Below are the code and all the weights of a small trained network. Each question names an input and a class and asks about switching units off, where a switched-off unit gives its printed mean instead of its output.

import numpy as np


def w(rows, s, z=0):
    codes = np.array(rows[::2]) - 128.0
    scale = np.full(codes.shape[1], s)
    scale[-1] = z or s
    return codes * scale


def norm(h):
    return h / np.sqrt((h * h).mean(-1, keepdims=True) + 1e-5)


def f(y):
    return np.maximum(y, 0)


def log_softmax(a):
    a = a - a.max(-1, keepdims=True)
    return a - np.log(np.exp(a).sum(-1, keepdims=True))


def net(x, mask):
    res = np.array(x, float).reshape(1, 5) / 4 @ E
    u = 0
    for l in range(3):
        y = f(norm(res) @ A[l][:, :-1].T + A[l][:, -1])
        res = res + np.where(mask[u : u + 7], y, B[l][:, -1]) @ B[l][:, :-1]
        u += 7
    return log_softmax(norm(res)[-1] @ U[:, :-1].T + U[:, -1])


A, B = {}, {}
E = w([
[85,96,98,106,219,93],'x0',
[9,120,255,145,93,114],'x1',
[131,108,139,136,112,175],'x2',
[69,191,148,127,208,179],'x3',
[187,61,193,111,171,105],'x4',
],0.0097)
A[0] = w([
[113,145,116,161,96,78,188],'0.n0',
[82,127,166,111,144,205,145],'0.n1',
[92,133,130,172,87,159,104],'0.n2',
[160,182,85,140,171,168,61],'0.n3',
[150,147,96,96,177,189,105],'0.n4',
[49,137,175,75,187,82,31],'0.n5',
[254,52,149,60,147,75,3],'0.n6',
],0.0096,0.0034)
B[0] = w([
[89,36,89,61,96,198,190],'0.n0',
[159,169,161,94,20,57,228],'0.n1',
[148,137,196,24,32,165,180],'0.n2',
[120,205,128,133,203,208,206],'0.n3',
[138,254,51,165,158,58,210],'0.n4',
[41,117,186,18,189,53,228],'0.n5',
[152,24,132,229,119,123,253],'0.n6',
],0.0069,0.0052)
A[1] = w([
[148,132,120,102,185,137,6],'1.n0',
[141,62,51,101,238,91,238],'1.n1',
[194,255,64,98,222,132,11],'1.n2',
[77,123,163,91,154,50,118],'1.n3',
[223,120,130,152,176,72,164],'1.n4',
[134,135,207,74,107,143,172],'1.n5',
[15,140,158,156,155,82,84],'1.n6',
],0.0087,0.0023)
B[1] = w([
[117,155,86,98,98,176,147],'1.n0',
[137,155,161,163,65,137,244],'1.n1',
[35,171,43,209,123,251,254],'1.n2',
[106,148,98,143,182,129,219],'1.n3',
[146,83,150,206,171,184,211],'1.n4',
[87,130,128,156,143,151,217],'1.n5',
[113,122,200,53,175,72,217],'1.n6',
],0.012,0.0061)
A[2] = w([
[92,126,108,47,182,132,82],'2.n0',
[44,223,168,87,93,161,56],'2.n1',
[213,101,140,128,150,123,3],'2.n2',
[196,96,73,107,63,89,125],'2.n3',
[122,51,156,60,122,85,219],'2.n4',
[105,146,157,122,46,156,140],'2.n5',
[119,140,174,60,246,77,185],'2.n6',
],0.011,0.0023)
B[2] = w([
[113,107,135,160,191,94,178],'2.n0',
[164,54,187,158,150,139,254],'2.n1',
[153,63,134,188,135,29,156],'2.n2',
[111,164,66,40,254,25,171],'2.n3',
[136,213,66,118,193,151,202],'2.n4',
[175,151,118,93,95,137,186],'2.n5',
[22,157,150,91,187,52,227],'2.n6',
],0.01,0.0085)
U = w([
[196,4,120,182,157,82,42],'0',
[153,132,57,24,116,65,3],'1',
[144,120,210,92,40,179,43],'2',
[38,118,191,97,202,90,254],'3',
[103,170,61,176,147,217,237],'4',
],0.022,0.0021)

Each question gives the input, the list of numbers given to net, and the class t.
The units are the neurons (one row each of A and B). Each row of codes is followed by its name. A weight is (code - 128) times the scale printed after its matrix; where a second scale follows, it is the last column's (A, B and U).
mask holds one flag per neuron, layer by layer. A switched-off neuron (its flag False) gives its mean, the last column of its row in B, instead of its output. The means were averaged over made-up inputs and are rounded, as every weight is.
A unit's drop is (log p(t) with every unit on - log p(t) with that unit switched off) / (log p(t) with every unit on - log p(t) with every unit switched off).
The circuit of an input: a set's keep is (log p(t) with only the set's units on - log p(t) with every unit switched off) / (log p(t) with every unit on - log p(t) with every unit switched off). Starting from the 12 units with the biggest drops (on a tie, the unit counted first), units are removed one at a time, each time the one whose removal leaves the highest keep (on an exact tie, the one counted first), for as long as the keep stays at least 0.8.
units of the circuit, in order: the units of the circuit, biggest drop first
top k neurons: the k neurons with the biggest drops, biggest first
top k neurons in layer l: the k neurons of layer l with the biggest drops, biggest first
drop when u is switched off: that unit's drop, to one decimal
input [-7,-3,-7,3,5], class 0: units of the circuit, in order	(0.n6)
input [-1,7,2,-8,4], class 2: units of the circuit, in order	(2.n6, 2.n5)
input [-2,0,7,0,3], class 0: top 4 neurons	(1.n2, 0.n6, 1.n1, 0.n5)
input [6,-3,4,-6,-5], class 1: top 2 neurons	(1.n2, 2.n3)
input [-3,0,-7,-8,0], class 1: top 3 neurons in layer 0	(0.n0, 0.n3, 0.n4)
input [-6,7,2,0,5], class 2: top 2 neurons	(0.n5, 2.n6)
input [-7,-8,-1,-7,-2], class 0: units of the circuit, in order	(0.n6, 1.n2)
input [-8,-6,-8,-7,-5], class 1: top 2 neurons in layer 2	(2.n3, 2.n1)
input [8,-4,8,-1,2], class 4: top 2 neurons	(0.n4, 2.n1)
input [7,-3,-2,6,2], class 4: top 2 neurons in layer 1	(1.n2, 1.n1)
input [5,-7,-7,-6,-2], class 4: top 2 neurons in layer 0	(0.n1, 0.n3)
input [-1,-1,-7,-7,-3], class 1: top 2 neurons	(2.n3, 0.n0)
input [3,-2,0,-8,-4], class 1: drop when 2.n3 is switched off	1.5
input [2,0,6,0,-3], class 2: drop when 0.n2 is switched off	0.2
input [7,-7,-7,-3,-1], class 4: top neuron	(1.n2)
input [8,-2,-5,-2,6], class 0: drop when 0.n6 is switched off	0.2
input [-7,0,-8,-6,-1], class 1: drop when 2.n3 is switched off	0.1
